Here is a tiny trained network, its code and every weight. The questions are about switching its units off for an input and a target symbol, where a switched-off unit gives its printed mean instead of its output.

import numpy as np


def w(rows, s, z=0):
    codes = np.array(rows[::2]) - 128.0
    scale = np.full(codes.shape[1], s)
    scale[-1] = z or s
    return codes * scale


def norm(h):
    return h / np.sqrt((h * h).mean(-1, keepdims=True) + 1e-5)


def f(y):
    return np.maximum(y, 0)


def softmax(a):
    e = np.exp(a - a.max(-1, keepdims=True))
    return e / e.sum(-1, keepdims=True)


def log_softmax(a):
    a = a - a.max(-1, keepdims=True)
    return a - np.log(np.exp(a).sum(-1, keepdims=True))


def net(x, mask):
    ids = ['ΔΘΛαεζημστω'.index(c) for c in x.split()]
    T = len(ids)
    res = E[ids] + P[:T]
    u = 0
    for l in range(2):
        r = norm(res)
        for j in range(3):
            rows = slice(4 * j, 4 * j + 4)
            q, k, v = (r @ M[l][rows].T for M in (Q, K, V))
            z = softmax(np.where(np.tri(T) > 0, q @ k.T / 4**0.5, -1e9)) @ v
            o = O[l][rows]
            res = res + np.where(mask[u + j], z, o[:, -1]) @ o[:, :-1]
        u += 3
        y = f(norm(res) @ A[l][:, :-1].T + A[l][:, -1])
        res = res + np.where(mask[u : u + 8], y, B[l][:, -1]) @ B[l][:, :-1]
        u += 8
    return log_softmax(norm(res)[-1] @ U[:, :-1].T + U[:, -1])


Q, K, V, O, A, B = {}, {}, {}, {}, {}, {}
E = w([
[77,145,128,94,128,124,62,174],'Δ',
[108,132,89,108,112,199,92,212],'Θ',
[138,145,159,119,113,170,122,187],'Λ',
[53,122,155,115,100,196,81,120],'α',
[179,113,93,80,16,109,119,64],'ε',
[61,153,83,169,133,220,160,104],'ζ',
[188,173,88,160,206,157,112,138],'η',
[45,167,117,74,249,148,89,41],'μ',
[152,173,147,111,233,223,205,78],'σ',
[75,155,33,78,207,44,232,152],'τ',
[81,147,226,236,172,32,183,78],'ω',
],0.002)
P = w([
[125,6,156,121,202,140,136,162],'0',
[108,54,133,101,188,170,133,144],'1',
[109,98,122,95,160,165,151,132],'2',
[114,133,113,100,148,163,147,144],'3',
[117,150,110,108,131,154,144,134],'4',
[120,173,108,108,130,160,133,122],'5',
[123,191,94,110,120,161,135,122],'6',
[129,212,94,122,107,148,138,109],'7',
[128,224,95,125,102,148,124,111],'8',
[120,240,89,136,89,157,121,112],'9',
],0.0015)
Q[0] = w([
[159,125,116,138,103,118,126,93],'L0H1',
[103,101,142,134,119,73,196,175],'L0H1',
[95,47,122,183,170,63,220,163],'L0H1',
[148,128,124,130,112,119,126,105],'L0H1',
[117,211,69,19,125,247,95,113],'L0H2',
[141,43,191,251,131,6,166,141],'L0H2',
[115,207,72,20,126,240,94,116],'L0H2',
[114,30,185,243,169,21,176,163],'L0H2',
[136,98,104,130,160,122,152,176],'L0H3',
[94,210,75,152,90,158,129,153],'L0H3',
[167,35,189,100,172,95,126,100],'L0H3',
[128,141,110,139,130,127,131,147],'L0H3',
],0.0032)
K[0] = w([
[145,127,119,134,131,107,151,100],'L0H1',
[121,188,138,149,137,132,135,151],'L0H1',
[101,212,146,131,128,132,126,134],'L0H1',
[140,126,120,136,129,116,144,111],'L0H1',
[186,104,112,101,2,85,106,62],'L0H2',
[63,152,147,158,251,171,150,199],'L0H2',
[193,104,110,97,11,84,105,61],'L0H2',
[94,112,167,148,224,181,152,190],'L0H2',
[126,151,88,129,156,135,159,122],'L0H3',
[169,112,103,109,68,110,114,95],'L0H3',
[83,145,155,150,195,148,146,166],'L0H3',
[135,138,114,126,123,131,132,121],'L0H3',
],0.0047)
V[0] = w([
[115,124,134,113,121,118,133,138],'L0H1',
[127,124,98,122,125,129,121,138],'L0H1',
[114,129,177,124,125,114,142,125],'L0H1',
[84,47,161,147,253,131,166,153],'L0H1',
[70,135,146,131,146,125,97,137],'L0H2',
[139,126,101,111,141,101,143,159],'L0H2',
[91,169,145,146,180,141,160,167],'L0H2',
[113,123,126,120,124,100,139,136],'L0H2',
[128,126,124,132,127,130,128,128],'L0H3',
[220,111,121,110,85,110,142,53],'L0H3',
[106,175,171,167,160,161,131,189],'L0H3',
[135,130,124,130,131,130,122,124],'L0H3',
],0.003)
O[0] = w([
[132,128,128,137,144,136,117,126,130],'L0H1',
[130,129,141,141,128,122,126,115,138],'L0H1',
[130,125,110,117,142,146,122,148,113],'L0H1',
[131,4,142,166,147,96,130,187,253],'L0H1',
[124,150,140,104,145,186,146,144,125],'L0H2',
[126,124,147,149,138,138,108,111,135],'L0H2',
[138,158,166,77,157,179,100,143,134],'L0H2',
[129,123,122,140,138,147,122,128,119],'L0H2',
[129,129,128,129,126,126,130,127,128],'L0H3',
[157,119,130,43,106,112,111,61,48],'L0H3',
[72,153,119,164,129,120,139,223,175],'L0H3',
[125,129,130,126,122,126,130,127,127],'L0H3',
],0.0031)
A[0] = w([
[192,136,181,144,165,119,97,169,61],'L0N1',
[155,139,105,163,76,114,181,168,5],'L0N2',
[97,126,93,135,137,23,78,148,36],'L0N3',
[128,128,128,128,128,128,128,128,128],'L0N4',
[103,125,211,59,90,177,63,204,75],'L0N5',
[130,173,182,3,143,103,69,123,149],'L0N6',
[175,168,123,57,108,142,100,34,84],'L0N7',
[134,148,240,114,129,171,130,124,129],'L0N8',
],0.0027,0.0017)
B[0] = w([
[191,130,174,138,138,84,85,131,185],'L0N1',
[23,108,114,192,108,110,85,151,152],'L0N2',
[137,113,156,190,96,180,181,159,156],'L0N3',
[128,128,128,128,128,128,128,128,128],'L0N4',
[109,216,116,63,60,163,130,176,247],'L0N5',
[97,132,101,157,187,80,51,128,138],'L0N6',
[176,251,180,61,105,145,143,94,161],'L0N7',
[115,113,147,90,56,131,179,99,178],'L0N8',
],0.0028,0.0013)
Q[1] = w([
[108,199,132,146,120,219,79,151],'L1H1',
[166,106,210,57,162,152,92,148],'L1H1',
[171,112,223,56,165,162,86,152],'L1H1',
[102,70,119,149,149,154,118,132],'L1H1',
[9,127,76,236,44,125,118,187],'L1H2',
[85,180,50,217,69,113,149,103],'L1H2',
[138,50,102,158,145,103,166,95],'L1H2',
[96,90,77,199,119,106,158,110],'L1H2',
[193,73,162,64,178,144,105,88],'L1H3',
[171,110,195,2,173,163,83,133],'L1H3',
[129,78,98,192,124,89,119,104],'L1H3',
[150,186,161,100,113,177,60,162],'L1H3',
],0.0077)
K[1] = w([
[141,231,196,107,130,214,104,130],'L1H1',
[149,60,179,130,140,156,108,125],'L1H1',
[154,44,202,129,142,169,101,123],'L1H1',
[97,102,123,111,154,147,163,192],'L1H1',
[118,242,91,138,141,167,141,148],'L1H2',
[129,204,102,146,136,127,151,105],'L1H2',
[172,90,128,181,218,123,168,135],'L1H2',
[142,176,107,153,166,136,162,127],'L1H2',
[149,1,143,111,147,126,112,152],'L1H3',
[169,20,130,120,124,140,96,158],'L1H3',
[81,150,125,146,152,121,177,111],'L1H3',
[179,97,64,95,88,148,87,141],'L1H3',
],0.0082)
V[1] = w([
[91,62,104,196,138,145,98,155],'L1H1',
[111,164,109,85,151,95,154,159],'L1H1',
[166,109,155,152,95,149,70,88],'L1H1',
[173,117,163,147,91,147,69,84],'L1H1',
[70,125,151,101,77,194,185,104],'L1H2',
[204,155,141,87,202,133,163,141],'L1H2',
[139,129,80,201,151,134,142,98],'L1H2',
[134,130,123,130,133,82,99,152],'L1H2',
[166,98,126,188,45,158,101,134],'L1H3',
[186,149,113,115,110,90,205,162],'L1H3',
[157,132,42,106,163,198,155,141],'L1H3',
[158,141,253,155,172,114,170,121],'L1H3',
],0.0035)
O[1] = w([
[151,194,111,104,76,133,99,19,254],'L1H1',
[150,58,131,129,146,87,173,108,148],'L1H1',
[75,174,141,156,122,196,85,197,47],'L1H1',
[74,160,142,157,130,194,88,211,29],'L1H1',
[108,45,212,182,120,138,81,46,133],'L1H2',
[151,160,58,197,171,204,161,194,125],'L1H2',
[43,151,144,94,78,154,178,176,132],'L1H2',
[153,153,100,99,145,99,144,141,134],'L1H2',
[178,167,98,77,113,251,116,66,123],'L1H3',
[159,38,168,135,111,140,198,80,131],'L1H3',
[64,14,114,94,129,170,117,194,175],'L1H3',
[69,229,189,197,88,98,175,73,137],'L1H3',
],0.0028)
A[1] = w([
[124,61,92,106,172,170,120,185,96],'L1N1',
[221,132,234,131,83,160,154,197,17],'L1N2',
[252,145,103,159,153,145,40,88,99],'L1N3',
[98,160,110,113,115,28,53,194,6],'L1N4',
[139,111,101,183,56,93,102,125,124],'L1N5',
[126,150,102,158,202,102,186,187,131],'L1N6',
[101,114,214,150,207,94,148,123,98],'L1N7',
[57,124,63,171,117,152,183,62,112],'L1N8',
],0.0036,0.0023)
B[1] = w([
[133,212,112,142,117,107,158,111,214],'L1N1',
[188,138,213,67,172,69,70,207,224],'L1N2',
[219,124,75,254,189,138,69,132,181],'L1N3',
[61,100,80,209,98,17,49,144,153],'L1N4',
[121,137,148,90,206,157,149,106,169],'L1N5',
[131,69,161,113,91,154,72,69,250],'L1N6',
[139,220,73,71,95,173,125,137,184],'L1N7',
[134,121,175,163,155,114,113,214,226],'L1N8',
],0.0039,0.0023)
U = w([
[44,136,79,168,105,9,33,159,5],'Δ',
[133,203,18,95,77,188,176,216,184],'Θ',
[186,149,221,52,149,96,86,217,176],'Λ',
[54,49,187,77,68,207,72,79,177],'α',
[169,167,107,67,36,121,114,38,20],'ε',
[46,100,178,234,169,175,180,223,97],'ζ',
[218,112,85,213,172,168,57,77,213],'η',
[58,200,90,40,221,143,69,59,87],'μ',
[164,154,174,80,202,254,231,76,5],'σ',
[140,30,88,98,150,44,224,106,206],'τ',
[106,247,196,200,106,65,201,67,129],'ω',
],0.0085,0.0017)

Each question gives the input, a string of symbols that net reads in full, and the target symbol t.
The units are the heads (4 rows each of Q, K, V and O) and the neurons (one row each of A and B). Each row of codes is followed by its name. A weight is (code - 128) times the scale printed after its matrix; where a second scale follows, it is the last column's (O, A, B and U).
mask holds one flag per unit, layer by layer, with each layer's heads first. A switched-off unit (its flag False) gives its mean, the last column of its rows in O or B, instead of its output. The means were averaged over made-up inputs and are rounded, as every weight is.
A unit's drop is (log p(t) with every unit on - log p(t) with that unit switched off) / (log p(t) with every unit on - log p(t) with every unit switched off).
The circuit of an input: a set's keep is (log p(t) with only the set's units on - log p(t) with every unit switched off) / (log p(t) with every unit on - log p(t) with every unit switched off). Starting from the 12 units with the biggest drops (on a tie, the unit counted first), units are removed one at a time, each time the one whose removal leaves the highest keep (on an exact tie, the one counted first), for as long as the keep stays at least 0.8.
units of the circuit, in order: the units of the circuit, biggest drop first
most important unit: the unit with the biggest drop
heads that matter: for each layer, one digit per head in row order, 1 if its drop is at least 0.15 and else 0, layers parted by /
input ε Λ Λ Δ Θ, target ε: heads that matter => 010 / 111
input Θ η Δ τ ε σ ζ ζ Δ, target α: most important unit => L1H2
input η η η ε Λ, target Θ: units of the circuit, in order => [L0H2 L1H2]
input ζ ε α η Λ α η Λ Δ, target Θ: units of the circuit, in order => [L0H2 L1H2 L1H3]
input Λ Δ ε, target η: heads that matter => 000 / 101
input Δ α σ τ Θ Λ η ε μ η, target Δ: units of the circuit, in order => [L0H2 L1H3 L1N4]
input Λ Δ ε τ τ η ζ, target τ: heads that matter => 010 / 100
input μ η σ Δ ε Λ τ ζ Θ Λ, target α: heads that matter => 111 / 011
input ζ Λ ε Λ ω η μ μ ω Λ, target ω: units of the circuit, in order => [L0H2 L1H3]
input η η τ Θ η Λ Θ μ ε, target Δ: heads that matter => 010 / 101
input σ Λ Λ σ ε, target ζ: heads that matter => 010 / 100
input Λ Δ Λ ζ Δ, target Δ: heads that matter => 000 / 000
input η ζ Λ ε, target α: heads that matter => 111 / 101
input τ Λ Λ η Δ η ε η, target Θ: heads that matter => 110 / 010
input Θ Λ Λ α ε Λ, target η: units of the circuit, in order => [L1H3 L1N3]
input Λ τ ε σ Λ, target ζ: heads that matter => 110 / 010
input σ Δ η Λ η τ Θ Δ ε, target η: units of the circuit, in order => [L1H3 L0H1 L1N3]
input η Λ Λ μ η η ε, target Θ: units of the circuit, in order => [L1H2]
input Λ Δ ε Δ Λ ζ η Λ, target Θ: heads that matter => 010 / 011
input Λ α Λ ε α, target η: most important unit => L0H2
input Δ Λ ε η, target Θ: heads that matter => 010 / 010
input ζ τ ω σ ω Λ τ ε τ η, target τ: heads that matter => 010 / 000
input τ ζ α η Λ σ ζ Λ ε, target α: heads that matter => 110 / 111
input Δ Λ τ ζ σ ε ζ μ Λ, target Δ: units of the circuit, in order => [L0H2 L1H3]
input τ ε Λ ζ Λ η Λ α, target Θ: units of the circuit, in order => [L0H2 L1H2 L1H3]
input ζ Λ τ η Λ μ ε σ Λ Δ, target ζ: heads that matter => 010 / 000
input ε Λ Λ Δ, target ε: units of the circuit, in order => [L0H2 L1H3 L1H1]
input η α η ε Θ η α α, target Θ: units of the circuit, in order => [L0H2 L1H2]
input ω ζ Θ τ τ Λ ζ, target ζ: units of the circuit, in order => [L1N8]
